Below is a small trained network, with its code and all its weights. Each question gives an input and a target symbol and asks what happens when units are switched off, that is, made to give their printed mean instead of their output.

import numpy as np


def w(rows, s, z=0):
    codes = np.array(rows[::2]) - 128.0
    scale = np.full(codes.shape[1], s)
    scale[-1] = z or s
    return codes * scale


def norm(h):
    return h / np.sqrt((h * h).mean(-1, keepdims=True) + 1e-5)


def f(y):
    return np.maximum(y, 0)


def softmax(a):
    e = np.exp(a - a.max(-1, keepdims=True))
    return e / e.sum(-1, keepdims=True)


def log_softmax(a):
    a = a - a.max(-1, keepdims=True)
    return a - np.log(np.exp(a).sum(-1, keepdims=True))


def net(x, mask):
    ids = ['αβγδζηθλξπστφψω'.index(c) for c in x.split()]
    T = len(ids)
    res = E[ids] + P[:T]
    q, k, v = (norm(res) @ M[0].T for M in (Q, K, V))
    z = softmax(np.where(np.tri(T) > 0, q @ k.T / 2**0.5, -1e9)) @ v
    res = res + np.where(mask[0], z, O[0][:, -1]) @ O[0][:, :-1]
    y = f(norm(res) @ A[0][:, :-1].T + A[0][:, -1])
    res = res + np.where(mask[1:9], y, B[0][:, -1]) @ B[0][:, :-1]
    return log_softmax(norm(res)[-1] @ U[:, :-1].T + U[:, -1])


Q, K, V, O, A, B = {}, {}, {}, {}, {}, {}
E = w([
[150,153,133,108,141,114],'α',
[121,120,166,112,105,142],'β',
[124,129,25,193,63,175],'γ',
[37,185,156,115,65,118],'δ',
[101,73,4,86,152,226],'ζ',
[96,53,139,136,64,103],'η',
[151,132,132,118,154,99],'θ',
[131,235,48,144,167,115],'λ',
[82,142,144,207,121,99],'ξ',
[72,98,152,209,125,225],'π',
[148,131,139,112,147,89],'σ',
[155,131,85,141,176,131],'τ',
[181,105,157,58,171,164],'φ',
[157,126,86,131,113,166],'ψ',
[151,133,121,127,164,110],'ω',
],0.026)
P = w([
[122,160,167,118,160,150],'0',
[159,229,223,103,28,166],'1',
[158,174,158,106,109,161],'2',
[85,149,254,192,166,228],'3',
[133,126,189,135,181,188],'4',
[146,159,193,133,166,168],'5',
[157,119,152,120,181,150],'6',
[156,97,167,110,174,160],'7',
[177,80,102,111,171,135],'8',
],0.009)
Q[0] = w([
[16,29,169,254,177,153],'head 0',
[190,180,216,207,85,159],'head 0',
],0.0068)
K[0] = w([
[207,159,163,120,2,130],'head 0',
[106,154,223,114,39,207],'head 0',
],0.0056)
V[0] = w([
[174,164,173,197,11,220],'head 0',
[36,121,78,255,51,191],'head 0',
],0.0051)
O[0] = w([
[154,68,26,9,130,2,252],'head 0',
[202,95,121,209,59,152,138],'head 0',
],0.009,0.0035)
A[0] = w([
[159,156,166,115,128,62,123],'neuron 0',
[152,169,38,102,170,134,198],'neuron 1',
[176,162,110,55,84,213,39],'neuron 2',
[210,189,140,126,144,158,184],'neuron 3',
[177,92,172,78,121,120,28],'neuron 4',
[111,166,145,242,123,2,253],'neuron 5',
[162,92,150,130,151,143,216],'neuron 6',
[73,97,53,45,66,148,165],'neuron 7',
],0.0093,0.0024)
B[0] = w([
[90,119,112,138,125,206,166],'neuron 0',
[140,158,153,35,77,121,254],'neuron 1',
[92,112,124,133,222,91,216],'neuron 2',
[112,15,123,223,142,90,217],'neuron 3',
[254,157,23,93,87,119,158],'neuron 4',
[71,50,59,118,193,119,218],'neuron 5',
[211,46,220,109,143,119,181],'neuron 6',
[112,186,208,149,144,123,218],'neuron 7',
],0.0087,0.0074)
U = w([
[118,104,84,97,83,132,146],'α',
[144,71,197,136,23,58,86],'β',
[164,134,110,145,117,130,2],'γ',
[117,163,173,132,160,139,36],'δ',
[79,183,187,87,94,88,243],'ζ',
[117,164,177,132,182,136,147],'η',
[97,139,116,49,158,215,97],'θ',
[181,142,171,220,193,192,59],'λ',
[208,172,144,39,77,75,184],'ξ',
[83,93,100,184,131,113,223],'π',
[132,172,156,177,171,151,149],'σ',
[156,236,61,112,178,63,54],'τ',
[201,83,117,166,89,148,86],'φ',
[165,72,171,226,101,254,61],'ψ',
[188,138,64,145,22,179,207],'ω',
],0.013,0.0043)

Each question gives the input, a string of symbols that net reads in full, and the target symbol t.
The units are the heads (2 rows each of Q, K, V and O) and the neurons (one row each of A and B). Each row of codes is followed by its name. A weight is (code - 128) times the scale printed after its matrix; where a second scale follows, it is the last column's (O, A, B and U).
mask holds one flag per unit, heads first, then neurons. A switched-off unit (its flag False) gives its mean, the last column of its rows in O or B, instead of its output. The means were averaged over made-up inputs and are rounded, as every weight is.
A unit's drop is (log p(t) with every unit on - log p(t) with that unit switched off) / (log p(t) with every unit on - log p(t) with every unit switched off).
The circuit of an input: a set's keep is (log p(t) with only the set's units on - log p(t) with every unit switched off) / (log p(t) with every unit on - log p(t) with every unit switched off). Starting from all 9 units, units are removed one at a time, each time the one whose removal leaves the highest keep (on an exact tie, the one counted first), for as long as the keep stays at least 0.8.
circuit, biggest first: the units of the circuit, biggest drop first
k most important neurons: the k neurons with the biggest drops, biggest first
drop of u: that unit's drop, to one decimal
input ω ψ τ τ ξ τ λ τ, target λ: 2 most important neurons -> neuron 5; neuron 3
input ψ ψ φ σ, target ξ: circuit, biggest first -> neuron 4; neuron 2
input ξ ζ θ, target φ: circuit, biggest first -> head 0; neuron 4; neuron 3
input ξ ψ ψ τ ψ γ τ β, target ξ: most important neuron -> neuron 4
input ξ ψ α, target φ: circuit, biggest first -> head 0; neuron 3
input ξ ψ ψ θ, target ξ: circuit, biggest first -> head 0; neuron 4
input φ φ ψ ξ τ, target ξ: circuit, biggest first -> neuron 1; neuron 5
input ξ ξ ξ λ φ ξ β, target ξ: 3 most important neurons -> neuron 4; neuron 3; neuron 5
input τ ξ ψ, target λ: 2 most important neurons -> neuron 2; neuron 5
input τ ξ τ, target λ: 2 most important neurons -> neuron 3; neuron 5
input ξ ψ ω α, target ξ: circuit, biggest first -> head 0; neuron 4
input θ θ ψ ψ γ ψ, target ξ: circuit, biggest first -> neuron 1; neuron 5
input η τ τ α, target λ: 2 most important neurons -> neuron 1; neuron 5
input τ ψ ψ, target λ: circuit, biggest first -> head 0; neuron 2
input λ ξ τ ψ, target φ: circuit, biggest first -> head 0
input ψ φ ψ, target ξ: drop of neuron 1 -> 0.5
input θ τ θ, target η: drop of head 0 -> 2.3
input τ ξ θ, target λ: drop of head 0 -> 1.2
